Here is a tiny trained network, its code and every weight. The questions are about switching its units off for an input and a target symbol, where a switched-off unit gives its printed mean instead of its output.

import numpy as np


def w(rows, s, z=0):
    codes = np.array(rows[::2]) - 128.0
    scale = np.full(codes.shape[1], s)
    scale[-1] = z or s
    return codes * scale


def softmax(a):
    e = np.exp(a - a.max(-1, keepdims=True))
    return e / e.sum(-1, keepdims=True)


def log_softmax(a):
    a = a - a.max(-1, keepdims=True)
    return a - np.log(np.exp(a).sum(-1, keepdims=True))


def net(x, mask):
    ids = ['ΔΘΛΞΠΣΩβγεζημτφψ'.index(c) for c in x.split()]
    T = len(ids)
    res = E[ids] + P[:T]
    u = 0
    for l in range(2):
        r = res
        for j in range(3):
            rows = slice(3 * j, 3 * j + 3)
            q, k, v = (r @ M[l][rows].T for M in (Q, K, V))
            z = softmax(np.where(np.tri(T) > 0, q @ k.T / 3**0.5, -1e9)) @ v
            o = O[l][rows]
            res = res + np.where(mask[u + j], z, o[:, -1]) @ o[:, :-1]
        u += 3
    return log_softmax(res[-1] @ U[:, :-1].T + U[:, -1])


Q, K, V, O = {}, {}, {}, {}
E = w([
[149,99,115],'Δ',
[134,148,128],'Θ',
[107,65,165],'Λ',
[150,229,143],'Ξ',
[64,147,109],'Π',
[151,251,80],'Σ',
[144,135,80],'Ω',
[186,160,105],'β',
[55,131,180],'γ',
[133,130,134],'ε',
[138,137,133],'ζ',
[104,206,114],'η',
[150,107,137],'μ',
[105,88,113],'τ',
[91,155,195],'φ',
[165,111,161],'ψ',
],0.014)
P = w([
[154,78,124],'0',
[108,187,182],'1',
[81,110,71],'2',
[96,211,203],'3',
[61,111,57],'4',
[91,238,213],'5',
[51,117,50],'6',
[73,255,219],'7',
[47,122,43],'8',
[90,249,227],'9',
],0.015)
Q[0] = w([
[127,89,118],'0.h0',
[129,60,77],'0.h0',
[159,153,78],'0.h0',
[157,204,247],'0.h1',
[96,52,26],'0.h1',
[103,114,186],'0.h1',
[130,168,117],'0.h2',
[95,150,158],'0.h2',
[123,14,171],'0.h2',
],0.011)
K[0] = w([
[118,121,86],'0.h0',
[67,148,39],'0.h0',
[50,149,141],'0.h0',
[242,71,140],'0.h1',
[12,199,111],'0.h1',
[116,79,161],'0.h1',
[155,165,115],'0.h2',
[60,114,162],'0.h2',
[73,90,136],'0.h2',
],0.011)
V[0] = w([
[97,152,196],'0.h0',
[147,90,119],'0.h0',
[76,84,95],'0.h0',
[10,119,141],'0.h1',
[73,205,155],'0.h1',
[132,166,62],'0.h1',
[170,145,135],'0.h2',
[93,59,99],'0.h2',
[97,108,167],'0.h2',
],0.012)
O[0] = w([
[60,132,125,227],'0.h0',
[188,126,134,65],'0.h0',
[186,99,146,73],'0.h0',
[82,2,159,152],'0.h1',
[30,127,90,180],'0.h1',
[127,126,7,132],'0.h1',
[89,96,147,141],'0.h2',
[172,143,65,3],'0.h2',
[173,229,116,142],'0.h2',
],0.0079,0.0049)
Q[1] = w([
[152,173,130],'1.h0',
[145,99,233],'1.h0',
[132,46,2],'1.h0',
[125,65,117],'1.h1',
[99,95,123],'1.h1',
[125,157,85],'1.h1',
[187,118,163],'1.h2',
[150,179,170],'1.h2',
[38,179,182],'1.h2',
],0.0081)
K[1] = w([
[213,150,113],'1.h0',
[184,75,160],'1.h0',
[2,102,96],'1.h0',
[127,76,108],'1.h1',
[81,155,105],'1.h1',
[80,125,126],'1.h1',
[116,82,106],'1.h2',
[178,85,92],'1.h2',
[234,130,196],'1.h2',
],0.009)
V[1] = w([
[184,143,6],'1.h0',
[172,167,206],'1.h0',
[122,221,133],'1.h0',
[139,200,134],'1.h1',
[90,9,64],'1.h1',
[77,104,105],'1.h1',
[175,74,88],'1.h2',
[79,172,97],'1.h2',
[135,78,74],'1.h2',
],0.014)
O[1] = w([
[255,218,105,169],'1.h0',
[97,80,56,49],'1.h0',
[20,219,30,90],'1.h0',
[199,92,109,191],'1.h1',
[96,195,181,21],'1.h1',
[142,189,149,160],'1.h1',
[173,135,199,38],'1.h2',
[129,163,90,119],'1.h2',
[118,206,241,1],'1.h2',
],0.0088,0.0087)
U = w([
[182,116,122,117],'Δ',
[144,134,97,174],'Θ',
[140,38,166,70],'Λ',
[101,125,3,118],'Ξ',
[99,197,200,221],'Π',
[131,244,64,128],'Σ',
[180,213,143,125],'Ω',
[200,153,14,52],'β',
[69,92,160,149],'γ',
[145,112,101,171],'ε',
[145,115,93,159],'ζ',
[103,207,120,228],'η',
[166,80,89,124],'μ',
[158,143,189,140],'τ',
[82,62,67,100],'φ',
[153,23,27,2],'ψ',
],0.007,0.0092)

Each question gives the input, a string of symbols that net reads in full, and the target symbol t.
The units are the heads (3 rows each of Q, K, V and O). Each row of codes is followed by its name. A weight is (code - 128) times the scale printed after its matrix; where a second scale follows, it is the last column's (O and U).
mask holds one flag per head, layer by layer. A switched-off head (its flag False) gives its mean, the last column of its rows in O, instead of its output. The means were averaged over made-up inputs and are rounded, as every weight is.
A unit's drop is (log p(t) with every unit on - log p(t) with that unit switched off) / (log p(t) with every unit on - log p(t) with every unit switched off).
The circuit of an input: a set's keep is (log p(t) with only the set's units on - log p(t) with every unit switched off) / (log p(t) with every unit on - log p(t) with every unit switched off). Starting from all 6 units, units are removed one at a time, each time the one whose removal leaves the highest keep (on an exact tie, the one counted first), for as long as the keep stays at least 0.8.
circuit, biggest first: the units of the circuit, biggest drop first
unit that matters most: the unit with the biggest drop
which heads matter: for each layer, one digit per head in row order, 1 if its drop is at least 0.15 and else 0, layers parted by /
input ψ Ω β Θ, target ψ: circuit, biggest first => (0.h1 1.h1 1.h0)
input γ τ Σ ψ τ Λ Θ Ω, target γ: which heads matter => 110 / 100
input ε ψ Ξ, target Ξ: circuit, biggest first => (1.h0 0.h1)
input β Σ Ξ Π μ Δ, target β: circuit, biggest first => (0.h1 1.h1 1.h0)
input Λ Θ Θ Δ, target Λ: unit that matters most => 0.h1
input ψ ζ β Ω η β β Δ Π β, target ψ: circuit, biggest first => (0.h1 1.h1)
input Ω μ β γ Ξ Λ Ξ η, target Ω: which heads matter => 111 / 101
input Π β Π γ β μ β ζ Σ, target Σ: which heads matter => 010 / 111
input ψ τ ψ Ω γ, target γ: which heads matter => 010 / 110
input Δ Π μ β Λ, target Π: circuit, biggest first => (1.h1 0.h1)
input γ η μ η Σ β β Λ Λ Σ, target γ: circuit, biggest first => (1.h0 0.h1 0.h2)
input Ω Σ φ β ε τ, target Ω: circuit, biggest first => (0.h0 1.h2 1.h0 0.h1)
input Σ ζ φ γ Ξ Λ Ξ β Θ Ω, target Σ: which heads matter => 110 / 100
input β Ξ Σ Π Σ β, target β: unit that matters most => 0.h1
input Λ Δ Ξ Ξ φ ψ β γ β, target γ: circuit, biggest first => (0.h1 1.h0 1.h1 1.h2)
input β μ Ω, target Ω: circuit, biggest first => (0.h1 1.h0 1.h2 0.h0)
input Λ μ ψ Ω, target Λ: which heads matter => 110 / 101
input Λ ψ Λ Ξ Δ μ, target Λ: circuit, biggest first => (0.h1 0.h0 1.h0)
input β Λ τ ζ, target β: circuit, biggest first => (0.h1 1.h1 1.h0)
input Ω φ Π Ω Δ μ Δ, target Π: which heads matter => 010 / 110
input Ω β Λ β β β Λ ζ μ Δ, target Ω: unit that matters most => 0.h0
input μ Σ β γ Θ, target γ: which heads matter => 010 / 111
input ψ η β β Δ Λ, target ψ: circuit, biggest first => (0.h1 1.h1)
input Ξ Δ ε τ μ ψ ψ Ω, target Ξ: circuit, biggest first => (1.h0 1.h2)
input Π β ε τ, target Π: which heads matter => 111 / 011
input ψ μ Λ ψ η β Λ, target η: which heads matter => 010 / 111
